Below is a small trained network, with its code and all its weights. Each question gives an input and a class and asks what happens when units are switched off, that is, made to give their printed mean instead of their output.

import numpy as np


def w(rows, s, z=0):
    codes = np.array(rows[::2]) - 128.0
    scale = np.full(codes.shape[1], s)
    scale[-1] = z or s
    return codes * scale


def norm(h):
    return h / np.sqrt((h * h).mean(-1, keepdims=True) + 1e-5)


def f(y):
    return np.maximum(y, 0)


def log_softmax(a):
    a = a - a.max(-1, keepdims=True)
    return a - np.log(np.exp(a).sum(-1, keepdims=True))


def net(x, mask):
    res = np.array(x, float).reshape(1, 2) / 4 @ E
    u = 0
    for l in range(3):
        y = f(norm(res) @ A[l][:, :-1].T + A[l][:, -1])
        res = res + np.where(mask[u : u + 4], y, B[l][:, -1]) @ B[l][:, :-1]
        u += 4
    return log_softmax(norm(res)[-1] @ U[:, :-1].T + U[:, -1])


A, B = {}, {}
E = w([
[49,14,229],'x0',
[148,164,249],'x1',
],0.0017)
A[0] = w([
[102,180,215,243],'0.n0',
[91,39,253,252],'0.n1',
[166,108,136,68],'0.n2',
[249,152,126,166],'0.n3',
],0.0072,0.0018)
B[0] = w([
[188,153,183,192],'0.n0',
[106,168,254,255],'0.n1',
[127,117,101,128],'0.n2',
[121,193,174,176],'0.n3',
],0.0081,0.0068)
A[1] = w([
[189,189,3,160],'1.n0',
[208,107,189,230],'1.n1',
[140,92,69,8],'1.n2',
[219,87,201,245],'1.n3',
],0.0076,0.0013)
B[1] = w([
[119,110,143,240],'1.n0',
[203,101,105,244],'1.n1',
[10,173,136,149],'1.n2',
[147,157,160,253],'1.n3',
],0.011,0.0041)
A[2] = w([
[99,145,144,91],'2.n0',
[174,205,166,247],'2.n1',
[238,129,105,80],'2.n2',
[254,132,135,81],'2.n3',
],0.0093,0.0016)
B[2] = w([
[69,108,95,149],'2.n0',
[198,143,65,255],'2.n1',
[54,74,153,154],'2.n2',
[2,46,175,189],'2.n3',
],0.0077,0.0082)
U = w([
[8,94,73,179],'0',
[234,206,2,131],'1',
[143,73,66,1],'2',
[202,135,243,201],'3',
],0.012,0.0069)

Each question gives the input, the list of numbers given to net, and the class t.
The units are the neurons (one row each of A and B). Each row of codes is followed by its name. A weight is (code - 128) times the scale printed after its matrix; where a second scale follows, it is the last column's (A, B and U).
mask holds one flag per neuron, layer by layer. A switched-off neuron (its flag False) gives its mean, the last column of its row in B, instead of its output. The means were averaged over made-up inputs and are rounded, as every weight is.
A unit's drop is (log p(t) with every unit on - log p(t) with that unit switched off) / (log p(t) with every unit on - log p(t) with every unit switched off).
The circuit of an input: a set's keep is (log p(t) with only the set's units on - log p(t) with every unit switched off) / (log p(t) with every unit on - log p(t) with every unit switched off). Starting from all 12 units, units are removed one at a time, each time the one whose removal leaves the highest keep (on an exact tie, the one counted first), for as long as the keep stays at least 0.8.
units of the circuit, in order: the units of the circuit, biggest drop first
most important unit: the unit with the biggest drop
top k neurons: the k neurons with the biggest drops, biggest first
top k neurons in layer l: the k neurons of layer l with the biggest drops, biggest first
drop when u is switched off: that unit's drop, to one decimal
input [-5,0], class 1: top 2 neurons in layer 0 -> 0.n0; 0.n1
input [-4,0], class 1: units of the circuit, in order -> 0.n1
input [4,-8], class 0: units of the circuit, in order -> 0.n1; 0.n0
input [-1,0], class 1: units of the circuit, in order -> 2.n1; 0.n1
input [-3,-5], class 0: top 4 neurons -> 0.n1; 1.n3; 1.n0; 2.n1
input [-7,-7], class 1: top 4 neurons -> 1.n1; 0.n0; 2.n3; 0.n3
input [-5,-3], class 1: top 3 neurons in layer 0 -> 0.n0; 0.n3; 0.n1
input [-8,-6], class 1: top 2 neurons -> 1.n1; 0.n0
input [1,-2], class 0: top 2 neurons -> 0.n1; 2.n3
input [-6,-5], class 1: top 3 neurons -> 1.n1; 0.n0; 0.n3
input [-3,-3], class 1: top 3 neurons in layer 0 -> 0.n3; 0.n0; 0.n1
input [-8,1], class 1: top 4 neurons -> 0.n0; 1.n1; 0.n3; 2.n1
input [-7,1], class 1: top 3 neurons -> 0.n0; 1.n1; 0.n3
input [0,-1], class 0: top 2 neurons -> 0.n3; 0.n1
input [1,-4], class 0: most important unit -> 0.n1
input [-8,-7], class 1: top 3 neurons -> 1.n1; 0.n0; 0.n3
input [-8,-8], class 1: top 4 neurons -> 1.n1; 0.n0; 2.n3; 0.n3
input [-2,-5], class 0: top 2 neurons -> 0.n1; 2.n1
input [2,-8], class 0: drop when 0.n1 is switched off -> 1.3
input [2,-7], class 0: drop when 0.n1 is switched off -> 1.2
input [-2,-7], class 0: drop when 1.n1 is switched off -> 0.0
input [-1,-4], class 0: top neuron in layer 0 -> 0.n1
